Here is a tiny trained network, its code and every weight. The questions are about switching its units off for an input and a class, where a switched-off unit gives its printed mean instead of its output.

import numpy as np


def w(rows, s, z=0):
    codes = np.array(rows[::2]) - 128.0
    scale = np.full(codes.shape[1], s)
    scale[-1] = z or s
    return codes * scale


def norm(h):
    return h / np.sqrt((h * h).mean(-1, keepdims=True) + 1e-5)


def f(y):
    return y / 2 * (1 + np.tanh(0.7978845608 * (y + 0.044715 * y**3)))


def log_softmax(a):
    a = a - a.max(-1, keepdims=True)
    return a - np.log(np.exp(a).sum(-1, keepdims=True))


def net(x, mask):
    res = np.array(x, float).reshape(1, 5) / 4 @ E
    u = 0
    for l in range(3):
        y = f(norm(res) @ A[l][:, :-1].T + A[l][:, -1])
        res = res + np.where(mask[u : u + 11], y, B[l][:, -1]) @ B[l][:, :-1]
        u += 11
    return log_softmax(norm(res)[-1] @ U[:, :-1].T + U[:, -1])


A, B = {}, {}
E = w([
[22,232,57,183,93],'x0',
[61,144,213,114,178],'x1',
[223,221,130,77,158],'x2',
[135,85,3,67,171],'x3',
[161,78,172,67,8],'x4',
],0.0045)
A[0] = w([
[71,119,181,101,127,103],'L0N1',
[192,123,2,185,165,1],'L0N2',
[113,190,201,114,164,98],'L0N3',
[92,130,236,157,176,89],'L0N4',
[152,73,177,25,146,111],'L0N5',
[104,225,130,151,141,77],'L0N6',
[100,207,117,147,95,134],'L0N7',
[135,244,142,90,158,90],'L0N8',
[103,148,97,40,70,103],'L0N9',
[1,86,108,80,189,30],'L0N10',
[137,163,38,73,113,177],'L0N11',
],0.0085,0.0054)
B[0] = w([
[64,174,92,111,214,159],'L0N1',
[89,127,79,9,242,178],'L0N2',
[124,174,234,70,239,186],'L0N3',
[62,105,151,61,130,215],'L0N4',
[191,73,173,43,128,232],'L0N5',
[190,80,92,145,176,180],'L0N6',
[175,117,136,209,99,205],'L0N7',
[186,173,146,247,235,198],'L0N8',
[93,239,110,94,35,160],'L0N9',
[66,18,131,253,175,172],'L0N10',
[102,220,125,123,99,251],'L0N11',
],0.0064,0.0033)
A[1] = w([
[163,130,183,145,126,107],'L1N1',
[72,159,116,202,163,78],'L1N2',
[112,54,114,73,101,129],'L1N3',
[42,164,160,43,205,4],'L1N4',
[143,158,19,77,106,155],'L1N5',
[179,70,87,200,84,96],'L1N6',
[122,177,166,121,58,164],'L1N7',
[120,98,112,110,60,161],'L1N8',
[175,121,120,59,120,67],'L1N9',
[190,62,124,118,168,122],'L1N10',
[63,94,1,124,142,205],'L1N11',
],0.0091,0.0034)
B[1] = w([
[115,118,85,96,134,157],'L1N1',
[170,100,95,96,80,199],'L1N2',
[195,172,70,167,173,191],'L1N3',
[102,129,189,99,163,192],'L1N4',
[55,171,117,15,106,210],'L1N5',
[97,140,206,93,132,151],'L1N6',
[50,95,142,168,80,183],'L1N7',
[190,161,201,197,130,175],'L1N8',
[160,96,110,103,95,162],'L1N9',
[167,81,73,111,2,182],'L1N10',
[59,124,57,137,164,253],'L1N11',
],0.0062,0.0041)
A[2] = w([
[133,169,41,108,66,132],'L2N1',
[208,182,82,121,158,41],'L2N2',
[69,78,140,92,37,182],'L2N3',
[239,29,108,68,74,31],'L2N4',
[109,83,70,87,194,115],'L2N5',
[238,63,87,80,90,114],'L2N6',
[60,136,160,219,135,146],'L2N7',
[225,154,124,206,218,74],'L2N8',
[40,207,166,144,173,118],'L2N9',
[174,237,94,176,209,93],'L2N10',
[254,129,239,89,135,3],'L2N11',
],0.0072,0.0039)
B[2] = w([
[24,160,220,49,155,213],'L2N1',
[118,93,105,192,212,139],'L2N2',
[241,207,179,198,155,252],'L2N3',
[183,65,64,97,118,249],'L2N4',
[83,111,119,144,117,199],'L2N5',
[219,98,38,82,72,244],'L2N6',
[176,50,123,132,106,241],'L2N7',
[227,253,168,203,95,187],'L2N8',
[233,100,70,120,96,254],'L2N9',
[174,164,69,122,190,219],'L2N10',
[62,63,44,151,142,254],'L2N11',
],0.0062,0.0027)
U = w([
[197,58,100,54,89,205],'0',
[139,99,217,217,62,100],'1',
[45,200,114,175,62,3],'2',
[94,88,249,72,201,147],'3',
[131,204,170,52,55,55],'4',
[41,40,94,224,157,96],'5',
[48,160,53,48,184,138],'6',
[189,205,134,193,194,178],'7',
],0.018,0.004)

Each question gives the input, the list of numbers given to net, and the class t.
The units are the neurons (one row each of A and B). Each row of codes is followed by its name. A weight is (code - 128) times the scale printed after its matrix; where a second scale follows, it is the last column's (A, B and U).
mask holds one flag per neuron, layer by layer. A switched-off neuron (its flag False) gives its mean, the last column of its row in B, instead of its output. The means were averaged over made-up inputs and are rounded, as every weight is.
A unit's drop is (log p(t) with every unit on - log p(t) with that unit switched off) / (log p(t) with every unit on - log p(t) with every unit switched off).
The circuit of an input: a set's keep is (log p(t) with only the set's units on - log p(t) with every unit switched off) / (log p(t) with every unit on - log p(t) with every unit switched off). Starting from the 12 units with the biggest drops (on a tie, the unit counted first), units are removed one at a time, each time the one whose removal leaves the highest keep (on an exact tie, the one counted first), for as long as the keep stays at least 0.8.
units of the circuit, in order: the units of the circuit, biggest drop first
unit that matters most: the unit with the biggest drop
k most important neurons: the k neurons with the biggest drops, biggest first
k most important neurons of layer l: the k neurons of layer l with the biggest drops, biggest first
drop of u: that unit's drop, to one decimal
input [-7,8,-8,3,3], class 0: unit that matters most	L0N5
input [3,8,3,8,-5], class 7: units of the circuit, in order	L0N8, L2N8
input [2,7,-1,-4,-4], class 3: 2 most important neurons	L0N4, L0N3
input [2,3,5,-7,8], class 1: 2 most important neurons of layer 1	L1N7, L1N5
input [4,-8,-2,1,2], class 6: 2 most important neurons	L0N2, L1N11
input [3,-8,-8,5,4], class 6: units of the circuit, in order	L1N11, L1N5
input [1,7,1,7,6], class 4: 2 most important neurons	L0N9, L0N5
input [-8,4,7,1,-6], class 0: 2 most important neurons	L1N10, L0N5
input [-7,0,-3,-3,-6], class 0: 2 most important neurons of layer 1	L1N10, L1N11
input [2,-4,3,0,-1], class 6: 2 most important neurons	L0N2, L1N5
input [5,-8,-8,5,0], class 6: 2 most important neurons	L0N2, L1N5
input [0,7,1,-1,-5], class 3: 4 most important neurons	L0N4, L0N3, L1N4, L1N3
input [-8,-3,1,7,-8], class 6: 3 most important neurons of layer 1	L1N11, L1N5, L1N2
input [-3,3,4,-8,-7], class 3: units of the circuit, in order	L0N4
input [-3,-2,-7,-6,-3], class 1: 2 most important neurons of layer 2	L2N11, L2N3
input [2,6,-3,-6,5], class 3: 3 most important neurons of layer 0	L0N1, L0N3, L0N4
input [-3,5,8,7,-5], class 7: 3 most important neurons	L0N8, L2N8, L0N4
input [4,-5,2,-1,1], class 2: 2 most important neurons of layer 2	L2N6, L2N4
input [4,-3,-8,1,7], class 1: 3 most important neurons	L1N8, L0N2, L2N3
input [4,8,-2,-3,0], class 3: unit that matters most	L0N3
input [0,-2,4,-4,3], class 1: 2 most important neurons	L1N7, L0N2
input [0,3,-3,7,6], class 4: 3 most important neurons	L0N9, L0N5, L0N2
input [7,4,-1,-5,1], class 1: 2 most important neurons	L1N3, L2N7
input [8,2,-1,-8,-3], class 7: 3 most important neurons of layer 0	L0N6, L0N3, L0N8
input [5,7,-6,8,1], class 5: drop of L0N10	0.9
